Here is a tiny trained network, its code and every weight. The questions are about switching its units off for an input and a class, where a switched-off unit gives its printed mean instead of its output.

import numpy as np


def w(rows, s, z=0):
    codes = np.array(rows[::2]) - 128.0
    scale = np.full(codes.shape[1], s)
    scale[-1] = z or s
    return codes * scale


def f(y):
    return y / 2 * (1 + np.tanh(0.7978845608 * (y + 0.044715 * y**3)))


def log_softmax(a):
    a = a - a.max(-1, keepdims=True)
    return a - np.log(np.exp(a).sum(-1, keepdims=True))


def net(x, mask):
    res = np.array(x, float).reshape(1, 6) / 4 @ E
    y = f(res @ A[0][:, :-1].T + A[0][:, -1])
    res = res + np.where(mask, y, B[0][:, -1]) @ B[0][:, :-1]
    return log_softmax(res[-1] @ U[:, :-1].T + U[:, -1])


A, B = {}, {}
E = w([
[214,105,179,83,210,120],'x0',
[79,162,76,56,149,106],'x1',
[171,185,23,165,101,166],'x2',
[162,62,77,33,87,83],'x3',
[121,128,154,89,104,246],'x4',
[121,1,89,148,184,168],'x5',
],0.0088)
A[0] = w([
[122,116,126,118,143,101,43],'N1',
[163,119,153,184,136,170,161],'N2',
[158,126,159,148,74,83,115],'N3',
[140,28,84,69,115,151,207],'N4',
[12,71,135,170,203,155,152],'N5',
[135,76,75,98,119,148,132],'N6',
[190,74,161,102,143,24,30],'N7',
[119,228,47,58,198,196,87],'N8',
[67,176,202,49,110,184,232],'N9',
[183,99,192,62,180,53,189],'N10',
[203,99,105,186,160,116,163],'N11',
[103,102,8,113,75,79,250],'N12',
[138,123,119,240,34,178,180],'N13',
],0.013,0.0019)
B[0] = w([
[106,141,125,110,114,134,137],'N1',
[168,97,191,150,149,76,185],'N2',
[131,195,93,138,155,172,169],'N3',
[106,46,125,48,72,160,234],'N4',
[69,146,164,173,184,249,230],'N5',
[129,89,109,90,84,168,185],'N6',
[64,142,54,127,206,153,223],'N7',
[241,118,47,117,192,130,209],'N8',
[130,158,218,36,147,80,220],'N9',
[35,129,90,108,184,60,248],'N10',
[124,44,139,145,143,55,185],'N11',
[81,113,64,190,26,88,235],'N12',
[218,171,196,154,75,185,233],'N13',
],0.02,0.011)
U = w([
[161,220,183,160,64,182,3],'0',
[142,73,192,191,151,99,99],'1',
[75,212,59,177,2,97,164],'2',
[4,200,64,94,168,119,202],'3',
[75,93,78,53,20,222,83],'4',
[200,150,56,110,162,163,28],'5',
[84,227,181,28,127,108,182],'6',
[46,120,187,211,158,250,177],'7',
],0.008,0.002)

Each question gives the input, the list of numbers given to net, and the class t.
The units are the neurons (one row each of A and B). Each row of codes is followed by its name. A weight is (code - 128) times the scale printed after its matrix; where a second scale follows, it is the last column's (A, B and U).
mask holds one flag per neuron, in row order. A switched-off neuron (its flag False) gives its mean, the last column of its row in B, instead of its output. The means were averaged over made-up inputs and are rounded, as every weight is.
A unit's drop is (log p(t) with every unit on - log p(t) with that unit switched off) / (log p(t) with every unit on - log p(t) with every unit switched off).
The circuit of an input: a set's keep is (log p(t) with only the set's units on - log p(t) with every unit switched off) / (log p(t) with every unit on - log p(t) with every unit switched off). Starting from the 12 units with the biggest drops (on a tie, the unit counted first), units are removed one at a time, each time the one whose removal leaves the highest keep (on an exact tie, the one counted first), for as long as the keep stays at least 0.8.
units of the circuit, in order: the units of the circuit, biggest drop first
k most important neurons: the k neurons with the biggest drops, biggest first
drop of u: that unit's drop, to one decimal
input [-1,-3,7,-8,0,5], class 1: units of the circuit, in order	N2
input [-6,-5,-2,3,0,1], class 0: units of the circuit, in order	N13, N10
input [7,-3,2,-6,8,-3], class 6: 2 most important neurons	N9, N12
input [4,-5,3,3,6,-4], class 6: units of the circuit, in order	N12, N9
input [4,-3,-2,0,-2,6], class 3: 2 most important neurons	N10, N13
input [-3,-3,-7,-4,4,-2], class 6: 2 most important neurons	N9, N12
input [6,-8,-1,-8,-2,0], class 1: 2 most important neurons	N2, N11
input [0,-2,3,-5,0,-1], class 0: 2 most important neurons	N13, N10
input [1,4,5,-5,-7,-4], class 5: 2 most important neurons	N8, N10
input [-8,6,-3,6,-8,5], class 4: 2 most important neurons	N4, N6
input [-1,6,7,-3,-4,1], class 5: 2 most important neurons	N8, N10
input [5,-4,7,-3,4,3], class 1: 2 most important neurons	N11, N2
input [1,-7,-1,2,-7,8], class 3: 3 most important neurons	N7, N10, N13
input [4,0,7,5,-4,-5], class 2: units of the circuit, in order	N12
input [2,-5,-6,-2,-5,2], class 3: drop of N10	0.4
input [7,8,6,4,3,-5], class 5: drop of N8	2.3
input [-7,-2,0,-4,4,-5], class 0: drop of N10	0.0
